Below are the code and all the weights of a small trained network. Each question names an input and a target symbol and asks about switching units off, where a switched-off unit gives its printed mean instead of its output.

import numpy as np


def w(rows, s, z=0):
    codes = np.array(rows[::2]) - 128.0
    scale = np.full(codes.shape[1], s)
    scale[-1] = z or s
    return codes * scale


def softmax(a):
    e = np.exp(a - a.max(-1, keepdims=True))
    return e / e.sum(-1, keepdims=True)


def log_softmax(a):
    a = a - a.max(-1, keepdims=True)
    return a - np.log(np.exp(a).sum(-1, keepdims=True))


def net(x, mask):
    ids = ['ΘΛΦγζμπσ'.index(c) for c in x.split()]
    T = len(ids)
    res = E[ids] + P[:T]
    u = 0
    for l in range(3):
        r = res
        for j in range(2):
            rows = slice(2 * j, 2 * j + 2)
            q, k, v = (r @ M[l][rows].T for M in (Q, K, V))
            z = softmax(np.where(np.tri(T) > 0, q @ k.T / 2**0.5, -1e9)) @ v
            o = O[l][rows]
            res = res + np.where(mask[u + j], z, o[:, -1]) @ o[:, :-1]
        u += 2
    return log_softmax(res[-1] @ U[:, :-1].T + U[:, -1])


Q, K, V, O = {}, {}, {}, {}
E = w([
[149,111,175,208,175,118,249,57,125,171,220,191],'Θ',
[90,169,84,48,185,67,214,132,96,74,208,112],'Λ',
[158,20,100,239,85,153,183,181,73,72,126,90],'Φ',
[86,151,243,47,159,186,162,74,172,40,120,113],'γ',
[103,172,171,203,169,127,55,12,188,129,143,166],'ζ',
[203,37,182,157,225,6,160,124,67,104,155,152],'μ',
[143,48,232,132,38,71,191,126,160,224,159,94],'π',
[134,196,67,156,87,57,225,140,104,103,91,56],'σ',
],0.015)
P = w([
[103,141,62,161,187,116,123,185,133,111,140,245],'0',
[113,153,117,165,179,119,134,146,55,131,147,197],'1',
[128,154,126,149,170,126,132,128,76,141,134,171],'2',
[127,142,123,138,165,125,129,121,94,137,136,147],'3',
[124,142,123,137,152,125,125,115,115,136,126,131],'4',
[121,144,129,133,150,132,116,115,124,140,119,115],'5',
[128,150,139,131,144,142,114,116,129,142,109,101],'6',
[124,142,138,135,138,143,112,115,150,133,106,86],'7',
[114,141,146,127,130,138,105,124,159,129,100,77],'8',
[120,139,157,132,140,148,97,128,165,134,95,58],'9',
[122,160,166,134,125,158,93,132,180,134,93,49],'10',
[123,162,183,136,117,162,89,146,185,130,86,40],'11',
],0.013)
Q[0] = w([
[129,204,77,79,182,108,190,155,105,37,120,64],'L0H0',
[175,78,75,225,49,85,164,186,80,198,95,51],'L0H0',
[168,147,149,181,195,104,110,66,108,148,172,56],'L0H1',
[164,165,79,104,173,1,121,146,160,162,128,101],'L0H1',
],0.0093)
K[0] = w([
[157,205,69,36,184,64,162,199,57,1,47,61],'L0H0',
[189,48,86,199,62,43,181,222,96,180,100,66],'L0H0',
[170,140,116,168,91,115,153,87,149,187,83,78],'L0H1',
[119,78,88,108,50,45,153,204,93,151,139,89],'L0H1',
],0.0087)
V[0] = w([
[118,133,192,86,87,109,139,112,226,123,88,63],'L0H0',
[88,167,169,95,64,187,112,149,182,114,94,2],'L0H0',
[147,75,83,120,220,119,105,93,110,76,188,63],'L0H1',
[139,23,117,231,124,135,175,114,123,113,46,109],'L0H1',
],0.0048)
O[0] = w([
[118,117,142,244,190,171,140,233,81,195,166,129,254],'L0H0',
[61,160,114,189,161,36,175,220,73,141,137,246,59],'L0H0',
[152,85,178,86,246,159,24,223,28,142,31,134,149],'L0H1',
[236,250,199,102,159,119,137,175,125,47,253,137,132],'L0H1',
],0.0046,0.0014)
Q[1] = w([
[87,111,117,97,103,95,145,180,108,106,192,64],'L1H0',
[98,99,106,79,106,114,124,160,64,149,131,107],'L1H0',
[108,165,132,43,53,190,84,125,234,61,47,2],'L1H1',
[132,181,55,72,96,215,60,135,191,96,63,60],'L1H1',
],0.0099)
K[1] = w([
[143,100,138,156,106,126,142,138,150,123,110,115],'L1H0',
[162,124,112,116,109,113,147,156,148,127,125,130],'L1H0',
[29,168,250,71,255,222,50,45,152,59,107,251],'L1H1',
[109,159,114,113,191,164,79,58,138,100,130,174],'L1H1',
],0.013)
V[1] = w([
[138,189,75,114,94,117,133,118,111,104,130,154],'L1H0',
[139,117,135,176,81,100,142,162,90,139,86,106],'L1H0',
[68,171,140,162,147,255,150,89,132,146,138,122],'L1H1',
[135,105,95,168,62,82,198,121,89,115,129,169],'L1H1',
],0.0061)
O[1] = w([
[96,39,101,183,115,135,90,148,128,220,116,171,63],'L1H0',
[187,173,169,240,99,132,25,172,143,206,182,3,3],'L1H0',
[105,89,162,134,128,120,155,40,76,223,144,75,219],'L1H1',
[68,184,158,165,158,87,166,156,220,16,95,193,114],'L1H1',
],0.0051,0.004)
Q[2] = w([
[171,64,91,151,121,101,108,165,55,153,132,189],'L2H0',
[143,114,107,129,70,149,108,177,138,165,150,171],'L2H0',
[190,122,11,90,45,119,77,217,86,146,124,134],'L2H1',
[144,142,115,127,165,164,116,114,108,120,90,161],'L2H1',
],0.012)
K[2] = w([
[118,133,94,82,205,132,103,48,111,98,118,220],'L2H0',
[126,104,140,55,150,128,132,97,162,161,158,209],'L2H0',
[83,117,103,64,188,148,129,61,112,119,153,246],'L2H1',
[151,144,109,106,124,114,137,149,111,109,122,114],'L2H1',
],0.012)
V[2] = w([
[173,61,131,173,27,92,168,165,137,132,152,163],'L2H0',
[123,46,116,196,128,222,104,143,118,77,131,126],'L2H0',
[110,113,92,179,222,212,140,83,72,33,146,93],'L2H1',
[109,220,2,113,124,120,157,125,95,124,111,113],'L2H1',
],0.0051)
O[2] = w([
[158,63,64,100,86,49,127,141,58,201,42,86,176],'L2H0',
[107,171,182,215,69,115,159,80,75,50,28,139,62],'L2H0',
[49,106,97,173,5,194,162,141,204,155,164,73,140],'L2H1',
[116,239,101,103,218,171,160,79,150,106,135,2,1],'L2H1',
],0.006,0.0029)
U = w([
[157,76,179,99,98,135,159,66,143,199,146,53,202],'Θ',
[122,159,75,193,68,118,170,96,106,88,39,59,114],'Λ',
[113,166,103,180,162,132,189,146,157,55,173,233,253],'Φ',
[105,174,95,165,118,132,2,60,157,136,134,142,99],'γ',
[197,72,70,148,120,220,96,159,120,76,123,89,74],'ζ',
[47,113,129,38,139,186,147,154,119,131,57,126,21],'μ',
[127,213,76,101,166,108,151,120,145,135,148,48,99],'π',
[177,108,140,104,169,77,102,120,111,125,106,146,92],'σ',
],0.0059,0.0031)

Each question gives the input, a string of symbols that net reads in full, and the target symbol t.
The units are the heads (2 rows each of Q, K, V and O). Each row of codes is followed by its name. A weight is (code - 128) times the scale printed after its matrix; where a second scale follows, it is the last column's (O and U).
mask holds one flag per head, layer by layer. A switched-off head (its flag False) gives its mean, the last column of its rows in O, instead of its output. The means were averaged over made-up inputs and are rounded, as every weight is.
A unit's drop is (log p(t) with every unit on - log p(t) with that unit switched off) / (log p(t) with every unit on - log p(t) with every unit switched off).
The circuit of an input: a set's keep is (log p(t) with only the set's units on - log p(t) with every unit switched off) / (log p(t) with every unit on - log p(t) with every unit switched off). Starting from all 6 units, units are removed one at a time, each time the one whose removal leaves the highest keep (on an exact tie, the one counted first), for as long as the keep stays at least 0.8.
units of the circuit, in order: the units of the circuit, biggest drop first
most important unit: the unit with the biggest drop
which heads matter: for each layer, one digit per head in row order, 1 if its drop is at least 0.15 and else 0, layers parted by /
drop of u: that unit's drop, to one decimal
input γ γ Θ γ π γ ζ γ Λ Φ ζ γ, target Λ: most important unit	L2H0
input μ ζ π γ γ ζ, target Θ: units of the circuit, in order	L0H0; L1H1
input Φ π Θ γ ζ Φ, target Θ: which heads matter	10 / 01 / 00
input Θ ζ Θ, target Θ: which heads matter	10 / 00 / 01
input π ζ π Θ γ Φ π γ γ, target σ: units of the circuit, in order	L2H1; L0H0; L2H0
input π ζ ζ Θ Θ, target σ: units of the circuit, in order	L0H0; L2H1; L2H0
input μ γ π ζ σ ζ, target π: which heads matter	00 / 00 / 01
input γ γ Θ γ γ Θ ζ Φ γ Θ Θ σ, target Φ: which heads matter	11 / 01 / 00
input σ γ π ζ ζ Λ γ σ, target Θ: units of the circuit, in order	L1H1; L2H0
input Φ γ Θ γ σ γ Λ σ π Λ, target σ: units of the circuit, in order	L2H1; L1H0; L0H0
input γ π Λ σ μ σ γ γ γ ζ γ γ, target π: which heads matter	10 / 00 / 01
input Λ Φ γ Λ γ γ π, target Φ: which heads matter	10 / 01 / 10
input μ μ Θ Λ γ γ γ ζ, target Φ: units of the circuit, in order	L0H0; L2H0
input ζ μ ζ π Λ γ ζ Λ π γ, target σ: units of the circuit, in order	L2H1
input μ Θ γ γ γ ζ γ σ π π ζ ζ, target σ: units of the circuit, in order	L2H1; L1H0
input Θ γ ζ Λ Λ γ π Λ, target Θ: units of the circuit, in order	L1H1; L0H0
input Θ γ μ π σ σ γ γ σ ζ, target Φ: units of the circuit, in order	L0H0; L1H1
input π Λ γ Φ γ γ ζ, target Λ: which heads matter	00 / 00 / 11
input μ γ Θ, target Θ: which heads matter	11 / 00 / 01
input γ Θ Θ σ ζ ζ μ, target π: units of the circuit, in order	L2H1
input σ γ ζ σ, target Θ: units of the circuit, in order	L0H0; L1H1; L1H0
input π π γ Φ Λ γ Φ ζ ζ μ, target Λ: units of the circuit, in order	L2H0; L1H1
input γ γ γ γ π Θ ζ, target σ: which heads matter	00 / 00 / 11
input π σ σ Λ, target π: drop of L2H1	0.7
input μ γ μ μ ζ Θ γ Λ Φ γ γ γ, target Λ: drop of L2H0	0.9
